Here is a tiny trained network, its code and every weight. The questions are about switching its units off for an input and a class, where a switched-off unit gives its printed mean instead of its output.

import numpy as np


def w(rows, s, z=0):
    codes = np.array(rows[::2]) - 128.0
    scale = np.full(codes.shape[1], s)
    scale[-1] = z or s
    return codes * scale


def f(y):
    return np.maximum(y, 0)


def log_softmax(a):
    a = a - a.max(-1, keepdims=True)
    return a - np.log(np.exp(a).sum(-1, keepdims=True))


def net(x, mask):
    res = np.array(x, float).reshape(1, 3) / 4 @ E
    y = f(res @ A[0][:, :-1].T + A[0][:, -1])
    res = res + np.where(mask, y, B[0][:, -1]) @ B[0][:, :-1]
    return log_softmax(res[-1] @ U[:, :-1].T + U[:, -1])


A, B = {}, {}
E = w([
[167,124,171,254,109],'x0',
[3,173,97,138,33],'x1',
[91,26,30,158,118],'x2',
],0.0096)
A[0] = w([
[126,226,209,83,144,132],'neuron 1',
[154,110,142,122,132,208],'neuron 2',
[148,144,142,211,114,160],'neuron 3',
[66,163,145,139,47,114],'neuron 4',
[142,96,144,142,194,122],'neuron 5',
[131,98,105,138,153,153],'neuron 6',
[139,108,155,209,129,91],'neuron 7',
[113,125,97,43,158,98],'neuron 8',
[119,126,121,25,149,135],'neuron 9',
[133,151,132,185,145,254],'neuron 10',
[107,59,68,150,131,112],'neuron 11',
[107,43,40,166,121,99],'neuron 12',
[154,80,158,127,167,102],'neuron 13',
[126,43,65,156,139,118],'neuron 14',
[179,81,162,102,129,110],'neuron 15',
[124,74,65,137,118,102],'neuron 16',
[116,112,70,57,151,98],'neuron 17',
[80,134,109,158,40,117],'neuron 18',
[110,176,85,74,152,125],'neuron 19',
[111,188,199,119,156,151],'neuron 20',
[177,98,152,111,171,115],'neuron 21',
[93,163,124,192,64,127],'neuron 22',
[127,119,136,248,136,101],'neuron 23',
[187,79,122,123,168,157],'neuron 24',
[78,129,152,93,80,112],'neuron 25',
[129,86,149,148,211,91],'neuron 26',
[141,126,125,158,199,155],'neuron 27',
[123,107,177,185,111,101],'neuron 28',
[113,110,74,105,128,89],'neuron 29',
[155,232,159,124,144,87],'neuron 30',
],0.012,0.011)
B[0] = w([
[68,97,212,175,66,231],'neuron 1',
[92,120,67,91,121,202],'neuron 2',
[178,109,82,75,68,206],'neuron 3',
[124,202,120,19,200,203],'neuron 4',
[102,184,136,82,136,173],'neuron 5',
[88,143,136,118,104,170],'neuron 6',
[192,132,137,86,112,174],'neuron 7',
[210,104,115,101,102,177],'neuron 8',
[201,87,109,75,67,199],'neuron 9',
[103,61,55,73,96,248],'neuron 10',
[120,134,221,124,93,193],'neuron 11',
[111,151,209,163,99,214],'neuron 12',
[105,200,152,69,181,165],'neuron 13',
[87,109,254,208,79,204],'neuron 14',
[102,160,113,49,203,167],'neuron 15',
[115,133,228,143,115,178],'neuron 16',
[195,111,123,112,90,175],'neuron 17',
[102,189,138,27,217,202],'neuron 18',
[196,103,78,90,116,177],'neuron 19',
[92,85,179,178,77,206],'neuron 20',
[99,191,120,67,172,181],'neuron 21',
[133,181,90,33,152,197],'neuron 22',
[223,120,139,72,73,197],'neuron 23',
[67,160,100,68,171,205],'neuron 24',
[165,192,106,47,182,172],'neuron 25',
[128,213,155,55,176,163],'neuron 26',
[109,161,107,71,117,181],'neuron 27',
[212,125,93,88,94,165],'neuron 28',
[143,154,159,102,104,154],'neuron 29',
[88,134,242,167,80,187],'neuron 30',
],0.0073,0.012)
U = w([
[80,210,110,91,208,94],'0',
[67,116,215,164,78,111],'1',
[255,110,97,109,88,101],'2',
[45,76,54,122,111,249],'3',
[110,120,71,198,125,98],'4',
[121,89,127,204,171,100],'5',
],0.011)

Each question gives the input, the list of numbers given to net, and the class t.
The units are the neurons (one row each of A and B). Each row of codes is followed by its name. A weight is (code - 128) times the scale printed after its matrix; where a second scale follows, it is the last column's (A, B and U).
mask holds one flag per neuron, in row order. A switched-off neuron (its flag False) gives its mean, the last column of its row in B, instead of its output. The means were averaged over made-up inputs and are rounded, as every weight is.
A unit's drop is (log p(t) with every unit on - log p(t) with that unit switched off) / (log p(t) with every unit on - log p(t) with every unit switched off).
The circuit of an input: a set's keep is (log p(t) with only the set's units on - log p(t) with every unit switched off) / (log p(t) with every unit on - log p(t) with every unit switched off). Starting from the 12 units with the biggest drops (on a tie, the unit counted first), units are removed one at a time, each time the one whose removal leaves the highest keep (on an exact tie, the one counted first), for as long as the keep stays at least 0.8.
circuit, biggest first: the units of the circuit, biggest drop first
top k neurons: the k neurons with the biggest drops, biggest first
drop when u is switched off: that unit's drop, to one decimal
input [-7,2,8], class 1: circuit, biggest first	neuron 14; neuron 12
input [5,7,7], class 0: circuit, biggest first	neuron 18
input [4,2,2], class 2: circuit, biggest first	neuron 23; neuron 1
input [8,-6,8], class 1: top 2 neurons	neuron 14; neuron 12
input [-2,-1,-3], class 3: top 4 neurons	neuron 14; neuron 12; neuron 11; neuron 16
input [-1,-7,7], class 0: top 3 neurons	neuron 24; neuron 1; neuron 26
input [-8,1,-6], class 2: top 2 neurons	neuron 9; neuron 19
input [7,7,3], class 0: top 3 neurons	neuron 18; neuron 4; neuron 22
input [-7,-6,-4], class 2: top 2 neurons	neuron 9; neuron 8
input [-7,8,1], class 0: top 2 neurons	neuron 18; neuron 4
input [7,-7,4], class 0: drop when neuron 5 is switched off	0.2
input [1,-4,6], class 1: drop when neuron 14 is switched off	0.4
input [-3,-2,1], class 3: drop when neuron 22 is switched off	0.1
input [0,-3,-5], class 1: circuit, biggest first	neuron 1
